Here is a tiny trained network, its code and every weight. The questions are about switching its units off for an input and a class, where a switched-off unit gives its printed mean instead of its output.

import numpy as np


def w(rows, s, z=0):
    codes = np.array(rows[::2]) - 128.0
    scale = np.full(codes.shape[1], s)
    scale[-1] = z or s
    return codes * scale


def norm(h):
    return h / np.sqrt((h * h).mean(-1, keepdims=True) + 1e-5)


def f(y):
    return np.maximum(y, 0)


def log_softmax(a):
    a = a - a.max(-1, keepdims=True)
    return a - np.log(np.exp(a).sum(-1, keepdims=True))


def net(x, mask):
    res = np.array(x, float).reshape(1, 5) / 4 @ E
    u = 0
    for l in range(2):
        y = f(norm(res) @ A[l][:, :-1].T + A[l][:, -1])
        res = res + np.where(mask[u : u + 8], y, B[l][:, -1]) @ B[l][:, :-1]
        u += 8
    return log_softmax(norm(res)[-1] @ U[:, :-1].T + U[:, -1])


A, B = {}, {}
E = w([
[148,169,255,189,28,104,222,110,173,168,81],'x0',
[177,138,111,43,69,30,92,80,174,79,121],'x1',
[150,89,107,85,55,69,93,195,142,86,143],'x2',
[99,185,25,122,95,76,226,176,152,153,126],'x3',
[227,93,80,131,128,134,185,92,100,154,46],'x4',
],0.0063)
A[0] = w([
[184,130,132,147,123,108,164,45,112,177,63,43],'L0N0',
[178,173,132,87,143,138,211,69,158,147,87,54],'L0N1',
[177,98,70,88,192,164,89,119,122,23,132,29],'L0N2',
[91,135,113,193,201,155,115,115,87,193,100,83],'L0N3',
[134,148,173,96,138,144,1,39,177,131,159,3],'L0N4',
[106,164,162,172,127,187,185,135,169,149,148,132],'L0N5',
[144,127,144,144,135,148,95,123,95,103,111,86],'L0N6',
[159,65,170,187,87,155,134,82,129,101,78,55],'L0N7',
],0.008,0.004)
B[0] = w([
[123,125,112,190,152,106,85,2,176,163,172,234],'L0N0',
[110,141,71,155,143,95,206,53,119,199,143,221],'L0N1',
[72,57,100,108,114,150,99,154,133,179,69,255],'L0N2',
[162,137,100,157,162,122,178,145,118,54,108,239],'L0N3',
[72,137,203,111,183,75,127,116,206,108,136,251],'L0N4',
[84,102,102,103,86,127,48,112,89,138,81,252],'L0N5',
[134,152,159,125,35,104,160,119,170,131,143,164],'L0N6',
[200,118,139,134,113,170,105,136,115,172,183,219],'L0N7',
],0.0098,0.0049)
A[1] = w([
[47,175,97,164,42,106,102,178,148,76,118,26],'L1N0',
[241,159,190,152,106,224,83,145,129,172,185,4],'L1N1',
[82,196,96,151,79,109,165,141,69,127,115,159],'L1N2',
[138,85,55,79,71,87,79,121,184,77,104,83],'L1N3',
[166,151,71,124,66,65,224,195,189,78,172,59],'L1N4',
[132,165,106,186,212,153,164,151,83,145,126,9],'L1N5',
[116,117,243,121,129,106,96,114,140,108,174,106],'L1N6',
[125,156,66,201,190,200,183,144,56,2,121,62],'L1N7',
],0.0072,0.0027)
B[1] = w([
[138,165,117,151,117,82,170,67,43,188,13,207],'L1N0',
[217,51,142,119,2,111,126,245,85,167,138,179],'L1N1',
[108,145,180,71,164,193,31,201,63,104,139,207],'L1N2',
[130,144,70,115,125,119,196,177,86,123,198,243],'L1N3',
[230,220,204,73,196,108,163,85,125,72,140,187],'L1N4',
[180,221,153,214,163,154,106,210,203,144,151,186],'L1N5',
[144,80,159,115,160,163,172,128,165,61,153,254],'L1N6',
[154,170,96,171,97,220,103,149,232,55,142,227],'L1N7',
],0.0084,0.005)
U = w([
[181,209,143,48,137,64,173,133,80,93,135,70],'0',
[199,45,193,152,44,145,114,143,114,147,150,101],'1',
[84,89,234,88,172,97,118,110,203,51,163,124],'2',
[167,157,108,194,117,107,148,9,145,196,127,235],'3',
[67,170,183,142,90,148,101,150,30,155,69,5],'4',
[154,182,109,189,156,207,108,177,168,81,118,193],'5',
[95,39,34,76,132,119,99,176,105,138,127,187],'6',
],0.015,0.002)

Each question gives the input, the list of numbers given to net, and the class t.
The units are the neurons (one row each of A and B). Each row of codes is followed by its name. A weight is (code - 128) times the scale printed after its matrix; where a second scale follows, it is the last column's (A, B and U).
mask holds one flag per neuron, layer by layer. A switched-off neuron (its flag False) gives its mean, the last column of its row in B, instead of its output. The means were averaged over made-up inputs and are rounded, as every weight is.
A unit's drop is (log p(t) with every unit on - log p(t) with that unit switched off) / (log p(t) with every unit on - log p(t) with every unit switched off).
The circuit of an input: a set's keep is (log p(t) with only the set's units on - log p(t) with every unit switched off) / (log p(t) with every unit on - log p(t) with every unit switched off). Starting from the 12 units with the biggest drops (on a tie, the unit counted first), units are removed one at a time, each time the one whose removal leaves the highest keep (on an exact tie, the one counted first), for as long as the keep stays at least 0.8.
units of the circuit, in order: the units of the circuit, biggest drop first
k most important neurons: the k neurons with the biggest drops, biggest first
top k neurons in layer l: the k neurons of layer l with the biggest drops, biggest first
drop of u: that unit's drop, to one decimal
input [-4,3,4,6,-3], class 0: units of the circuit, in order	[L1N4]
input [-7,-3,-2,-7,-1], class 2: 3 most important neurons	[L0N4; L0N5; L0N6]
input [3,6,3,-5,6], class 3: 3 most important neurons	[L0N0; L0N1; L1N2]
input [6,-5,-4,-3,-1], class 1: units of the circuit, in order	[L0N7; L1N1]
input [-7,6,8,7,4], class 0: 2 most important neurons	[L1N4; L0N5]
input [-2,-6,4,-5,1], class 1: 3 most important neurons	[L0N6; L1N1; L0N1]
input [7,-5,-2,-4,-3], class 1: units of the circuit, in order	[L0N7; L1N1]
input [-1,4,6,-5,3], class 6: 2 most important neurons	[L0N2; L1N3]
input [-3,3,-7,7,-4], class 5: 2 most important neurons	[L1N7; L0N4]
input [-7,0,-4,3,-2], class 5: units of the circuit, in order	[L0N3; L1N7]
input [5,-4,6,7,0], class 0: top 2 neurons in layer 0	[L0N2; L0N0]
input [-6,1,-6,4,1], class 5: 2 most important neurons	[L0N3; L1N7]
input [1,-5,-3,7,-8], class 4: 2 most important neurons	[L0N5; L1N0]
input [7,-1,3,7,0], class 0: 3 most important neurons	[L1N4; L0N2; L1N2]
input [-3,-6,8,7,5], class 0: 2 most important neurons	[L1N4; L0N3]
input [5,-2,-7,5,-5], class 4: 2 most important neurons	[L0N5; L1N2]
input [-1,-8,7,5,-8], class 4: most important neuron	[L1N0]
input [-7,-5,0,1,-2], class 5: top 2 neurons in layer 0	[L0N3; L0N5]
input [-1,3,8,3,5], class 0: drop of L1N4	0.5
input [-8,1,-7,6,0], class 5: drop of L1N7	0.2
input [1,-6,5,3,-4], class 4: drop of L0N4	0.0
input [-5,5,-6,2,0], class 6: top neuron in layer 0	[L0N2]
